Here is a tiny trained network, its code and every weight. The questions are about switching its units off for an input and a class, where a switched-off unit gives its printed mean instead of its output.

import numpy as np


def w(rows, s, z=0):
    codes = np.array(rows[::2]) - 128.0
    scale = np.full(codes.shape[1], s)
    scale[-1] = z or s
    return codes * scale


def norm(h):
    return h / np.sqrt((h * h).mean(-1, keepdims=True) + 1e-5)


def f(y):
    return y / 2 * (1 + np.tanh(0.7978845608 * (y + 0.044715 * y**3)))


def log_softmax(a):
    a = a - a.max(-1, keepdims=True)
    return a - np.log(np.exp(a).sum(-1, keepdims=True))


def net(x, mask):
    res = np.array(x, float).reshape(1, 2) / 4 @ E
    u = 0
    for l in range(3):
        y = f(norm(res) @ A[l][:, :-1].T + A[l][:, -1])
        res = res + np.where(mask[u : u + 9], y, B[l][:, -1]) @ B[l][:, :-1]
        u += 9
    return log_softmax(norm(res)[-1] @ U[:, :-1].T + U[:, -1])


A, B = {}, {}
E = w([
[78,164,225,214],'x0',
[220,133,253,202],'x1',
],0.011)
A[0] = w([
[232,140,142,90,74],'L0N1',
[139,161,155,79,140],'L0N2',
[38,130,15,88,254],'L0N3',
[146,126,97,105,240],'L0N4',
[112,96,147,131,36],'L0N5',
[132,135,254,170,99],'L0N6',
[127,99,169,135,114],'L0N7',
[193,137,133,123,81],'L0N8',
[176,119,138,126,151],'L0N9',
],0.017,0.0016)
B[0] = w([
[149,76,104,139,197],'L0N1',
[119,114,150,125,132],'L0N2',
[3,85,60,113,251],'L0N3',
[115,111,200,90,160],'L0N4',
[136,146,106,140,126],'L0N5',
[112,191,141,176,250],'L0N6',
[108,127,150,140,149],'L0N7',
[119,93,123,139,166],'L0N8',
[102,93,142,136,161],'L0N9',
],0.048,0.013)
A[1] = w([
[208,44,108,57,139],'L1N1',
[236,210,146,149,48],'L1N2',
[224,50,83,52,162],'L1N3',
[132,119,191,95,4],'L1N4',
[188,68,134,94,14],'L1N5',
[243,31,189,252,186],'L1N6',
[196,229,152,111,103],'L1N7',
[93,133,218,49,162],'L1N8',
[102,201,211,61,223],'L1N9',
],0.016,0.0023)
B[1] = w([
[31,156,153,91,168],'L1N1',
[44,120,145,131,165],'L1N2',
[9,140,112,102,165],'L1N3',
[171,104,111,167,115],'L1N4',
[66,144,161,146,148],'L1N5',
[201,124,52,42,254],'L1N6',
[68,127,109,254,165],'L1N7',
[174,136,116,110,131],'L1N8',
[164,81,150,228,154],'L1N9',
],0.039,0.01)
A[2] = w([
[103,52,125,162,196],'L2N1',
[96,142,47,169,158],'L2N2',
[125,66,33,88,211],'L2N3',
[146,96,131,191,159],'L2N4',
[94,139,74,184,165],'L2N5',
[81,85,131,83,114],'L2N6',
[195,85,127,128,249],'L2N7',
[34,2,135,100,190],'L2N8',
[76,182,202,112,178],'L2N9',
],0.023,0.0022)
B[2] = w([
[119,154,110,91,168],'L2N1',
[151,116,186,64,196],'L2N2',
[146,60,70,209,223],'L2N3',
[125,140,95,96,147],'L2N4',
[152,128,155,59,191],'L2N5',
[71,154,102,89,191],'L2N6',
[134,73,108,122,138],'L2N7',
[2,170,125,103,251],'L2N8',
[191,107,46,182,153],'L2N9',
],0.036,0.024)
U = w([
[185,56,90,127,164],'0',
[124,118,143,139,3],'1',
[122,78,187,136,8],'2',
[7,108,98,94,197],'3',
[183,160,185,58,141],'4',
[116,198,170,213,205],'5',
],0.022,0.0079)

Each question gives the input, the list of numbers given to net, and the class t.
The units are the neurons (one row each of A and B). Each row of codes is followed by its name. A weight is (code - 128) times the scale printed after its matrix; where a second scale follows, it is the last column's (A, B and U).
mask holds one flag per neuron, layer by layer. A switched-off neuron (its flag False) gives its mean, the last column of its row in B, instead of its output. The means were averaged over made-up inputs and are rounded, as every weight is.
A unit's drop is (log p(t) with every unit on - log p(t) with that unit switched off) / (log p(t) with every unit on - log p(t) with every unit switched off).
most important unit: the unit with the biggest drop
top k neurons: the k neurons with the biggest drops, biggest first
drop when u is switched off: that unit's drop, to one decimal
input [2,8], class 4: top 2 neurons	L0N6, L0N3
input [6,7], class 5: most important unit	L0N6
input [5,-2], class 5: top 3 neurons	L0N3, L1N6, L0N1
input [-1,5], class 0: top 2 neurons	L0N3, L0N1
input [8,-4], class 4: top 3 neurons	L2N3, L0N3, L2N8
input [1,4], class 4: top 4 neurons	L0N6, L0N3, L2N3, L2N5
input [-2,3], class 0: top 2 neurons	L0N3, L1N6
input [-3,4], class 0: top 2 neurons	L1N6, L0N3
input [0,3], class 4: drop when L2N8 is switched off	0.1
input [4,3], class 5: drop when L0N6 is switched off	0.1
input [0,2], class 4: drop when L0N6 is switched off	0.7
